Below are the code and all the weights of a small trained network. Each question names an input and a target symbol and asks about switching units off, where a switched-off unit gives its printed mean instead of its output.

import numpy as np


def w(rows, s, z=0):
    codes = np.array(rows[::2]) - 128.0
    scale = np.full(codes.shape[1], s)
    scale[-1] = z or s
    return codes * scale


def f(y):
    return np.maximum(y, 0)


def softmax(a):
    e = np.exp(a - a.max(-1, keepdims=True))
    return e / e.sum(-1, keepdims=True)


def log_softmax(a):
    a = a - a.max(-1, keepdims=True)
    return a - np.log(np.exp(a).sum(-1, keepdims=True))


def net(x, mask):
    ids = ['αβδεζηθλμξπστφψω'.index(c) for c in x.split()]
    T = len(ids)
    res = E[ids] + P[:T]
    r = res
    for j in range(3):
        rows = slice(2 * j, 2 * j + 2)
        q, k, v = (r @ M[0][rows].T for M in (Q, K, V))
        z = softmax(np.where(np.tri(T) > 0, q @ k.T / 2**0.5, -1e9)) @ v
        o = O[0][rows]
        res = res + np.where(mask[j], z, o[:, -1]) @ o[:, :-1]
    y = f(res @ A[0][:, :-1].T + A[0][:, -1])
    res = res + np.where(mask[3:15], y, B[0][:, -1]) @ B[0][:, :-1]
    return log_softmax(res[-1] @ U[:, :-1].T + U[:, -1])


Q, K, V, O, A, B = {}, {}, {}, {}, {}, {}
E = w([
[188,83,217,74,150],'α',
[121,143,101,150,45],'β',
[117,159,177,135,34],'δ',
[96,145,160,178,37],'ε',
[171,107,115,105,119],'ζ',
[152,111,141,152,95],'η',
[121,136,127,120,71],'θ',
[171,165,18,83,75],'λ',
[152,83,198,159,107],'μ',
[188,86,125,87,139],'ξ',
[165,120,109,129,105],'π',
[167,102,107,115,115],'σ',
[210,59,61,64,178],'τ',
[136,136,1,127,80],'φ',
[209,70,50,48,183],'ψ',
[187,95,121,119,137],'ω',
],0.0095)
P = w([
[166,71,129,254,142],'0',
[170,132,218,5,26],'1',
[101,145,91,13,94],'2',
[152,144,120,8,100],'3',
[153,135,139,26,92],'4',
[165,121,143,35,83],'5',
[166,115,120,41,82],'6',
[196,106,130,41,90],'7',
[197,92,137,55,77],'8',
[191,82,125,57,70],'9',
[200,58,123,69,80],'10',
[198,40,131,82,70],'11',
[211,16,128,101,58],'12',
[208,19,169,78,36],'13',
],0.008)
Q[0] = w([
[217,190,203,90,159],'H1',
[209,67,208,75,78],'H1',
[71,235,129,153,228],'H2',
[39,245,138,132,234],'H2',
[218,99,93,100,2],'H3',
[197,82,100,104,23],'H3',
],0.0075)
K[0] = w([
[152,184,77,146,105],'H1',
[171,83,67,170,110],'H1',
[69,163,132,66,76],'H2',
[69,155,125,33,93],'H2',
[63,101,108,193,156],'H3',
[116,70,98,254,108],'H3',
],0.0097)
V[0] = w([
[133,193,9,117,119],'H1',
[114,170,179,73,94],'H1',
[187,49,152,95,200],'H2',
[135,61,228,154,193],'H2',
[121,124,182,226,129],'H3',
[80,144,126,239,122],'H3',
],0.011)
O[0] = w([
[36,72,44,135,103,251],'H1',
[94,109,244,57,223,140],'H1',
[62,255,79,177,102,226],'H2',
[56,208,71,72,207,173],'H2',
[121,120,212,197,247,253],'H3',
[140,17,203,157,219,224],'H3',
],0.0094,0.0041)
A[0] = w([
[74,123,196,180,88,155],'N1',
[97,29,136,113,152,122],'N2',
[113,140,90,110,94,64],'N3',
[155,97,83,47,133,145],'N4',
[117,210,50,150,39,3],'N5',
[2,203,93,77,158,163],'N6',
[186,148,113,136,50,178],'N7',
[251,70,106,107,75,118],'N8',
[72,55,111,203,155,83],'N9',
[63,183,102,103,225,114],'N10',
[117,178,152,46,93,248],'N11',
[68,129,152,159,209,62],'N12',
],0.0082,0.0059)
B[0] = w([
[145,128,79,113,146,159],'N1',
[158,152,164,137,75,227],'N2',
[146,136,157,119,139,161],'N3',
[109,133,156,174,133,194],'N4',
[159,137,161,79,121,203],'N5',
[176,98,171,162,71,255],'N6',
[99,117,96,74,158,205],'N7',
[84,140,138,128,109,214],'N8',
[121,136,148,72,118,185],'N9',
[79,141,160,155,80,217],'N10',
[128,105,67,154,207,228],'N11',
[117,152,110,11,126,190],'N12',
],0.011,0.008)
U = w([
[2,198,172,88,134,109],'α',
[142,161,187,209,52,101],'β',
[181,65,170,51,155,14],'δ',
[174,70,180,163,116,126],'ε',
[141,132,122,162,121,93],'ζ',
[142,105,112,167,173,125],'η',
[161,91,150,140,147,87],'θ',
[97,63,179,124,27,170],'λ',
[107,145,108,110,195,255],'μ',
[115,146,111,215,138,144],'ξ',
[137,117,115,169,150,111],'π',
[148,97,127,166,155,142],'σ',
[190,172,106,62,99,68],'τ',
[36,48,59,64,103,138],'φ',
[162,165,116,94,92,99],'ψ',
[132,110,89,204,189,191],'ω',
],0.0064,0.006)

Each question gives the input, a string of symbols that net reads in full, and the target symbol t.
The units are the heads (2 rows each of Q, K, V and O) and the neurons (one row each of A and B). Each row of codes is followed by its name. A weight is (code - 128) times the scale printed after its matrix; where a second scale follows, it is the last column's (O, A, B and U).
mask holds one flag per unit, heads first, then neurons. A switched-off unit (its flag False) gives its mean, the last column of its rows in O or B, instead of its output. The means were averaged over made-up inputs and are rounded, as every weight is.
A unit's drop is (log p(t) with every unit on - log p(t) with that unit switched off) / (log p(t) with every unit on - log p(t) with every unit switched off).
The circuit of an input: a set's keep is (log p(t) with only the set's units on - log p(t) with every unit switched off) / (log p(t) with every unit on - log p(t) with every unit switched off). Starting from the 12 units with the biggest drops (on a tie, the unit counted first), units are removed one at a time, each time the one whose removal leaves the highest keep (on an exact tie, the one counted first), for as long as the keep stays at least 0.8.
circuit, biggest first: the units of the circuit, biggest drop first
most important unit: the unit with the biggest drop
top k neurons: the k neurons with the biggest drops, biggest first
which heads matter: for each layer, one digit per head in row order, 1 if its drop is at least 0.15 and else 0, layers parted by /
input ε μ μ λ λ μ μ, target δ: circuit, biggest first -> [H3; H2; N12; H1]
input μ α τ η η φ ε τ λ δ ξ λ η σ, target α: circuit, biggest first -> [H2; N10]
input ε φ λ τ λ α λ ξ η λ λ τ ξ, target δ: circuit, biggest first -> [H3; N12; N9]
input λ τ β μ λ ω ω, target φ: which heads matter -> 011
input α ψ ψ τ μ μ ω λ λ, target β: circuit, biggest first -> [H2; N6; N10]
input ε λ λ μ λ σ λ λ τ, target δ: circuit, biggest first -> [H3; N12; H2]
input μ λ λ λ ψ α λ σ μ ω λ, target α: which heads matter -> 011
input λ ε φ λ φ φ, target φ: circuit, biggest first -> [H3; H2; N7; N6]
input ψ λ ψ ζ, target τ: circuit, biggest first -> [H3; N5]
input φ λ λ μ φ τ, target λ: circuit, biggest first -> [H2; N11; N8]
input λ λ θ, target φ: circuit, biggest first -> [H3; H2; N6; N7]
input ψ μ θ β η φ ω λ η τ λ, target τ: circuit, biggest first -> [H3; N5]
input α λ μ φ μ ε λ μ, target β: top 3 neurons -> [N6; N10; N7]
input λ μ ξ λ φ μ λ φ δ λ ω φ, target φ: circuit, biggest first -> [H3; N7]
input ε η α σ, target δ: circuit, biggest first -> [H3; H2; N12]
input ε α λ σ μ σ ε φ λ μ φ, target δ: circuit, biggest first -> [H3; H2; N12; N9]
input μ ξ δ μ δ λ ζ, target α: most important unit -> H2
input λ β λ φ φ λ λ ψ, target φ: circuit, biggest first -> [H3; H1]
input λ φ φ μ ε λ μ ψ λ μ λ τ λ, target φ: top 3 neurons -> [N7; N6; N2]
input μ τ λ θ δ λ λ λ β μ η α λ δ, target α: top 2 neurons -> [N12; N10]
input λ λ μ λ ε λ λ φ λ ε, target φ: top 3 neurons -> [N7; N6; N1]
input φ λ λ λ σ, target λ: top 2 neurons -> [N11; N2]
input λ μ θ φ ξ ψ μ η η, target φ: top 4 neurons -> [N7; N6; N2; N8]
input μ μ λ λ ε λ σ σ ξ ψ ζ ε λ λ, target α: top 3 neurons -> [N10; N12; N11]
input λ ψ μ φ λ λ φ ε μ φ φ σ λ μ, target φ: which heads matter -> 001
input α μ π μ ζ λ, target β: which heads matter -> 011
input α λ σ λ φ φ θ μ, target β: top 2 neurons -> [N6; N10]
input λ μ θ φ σ ε λ α μ λ λ ξ, target φ: top 2 neurons -> [N6; N7]
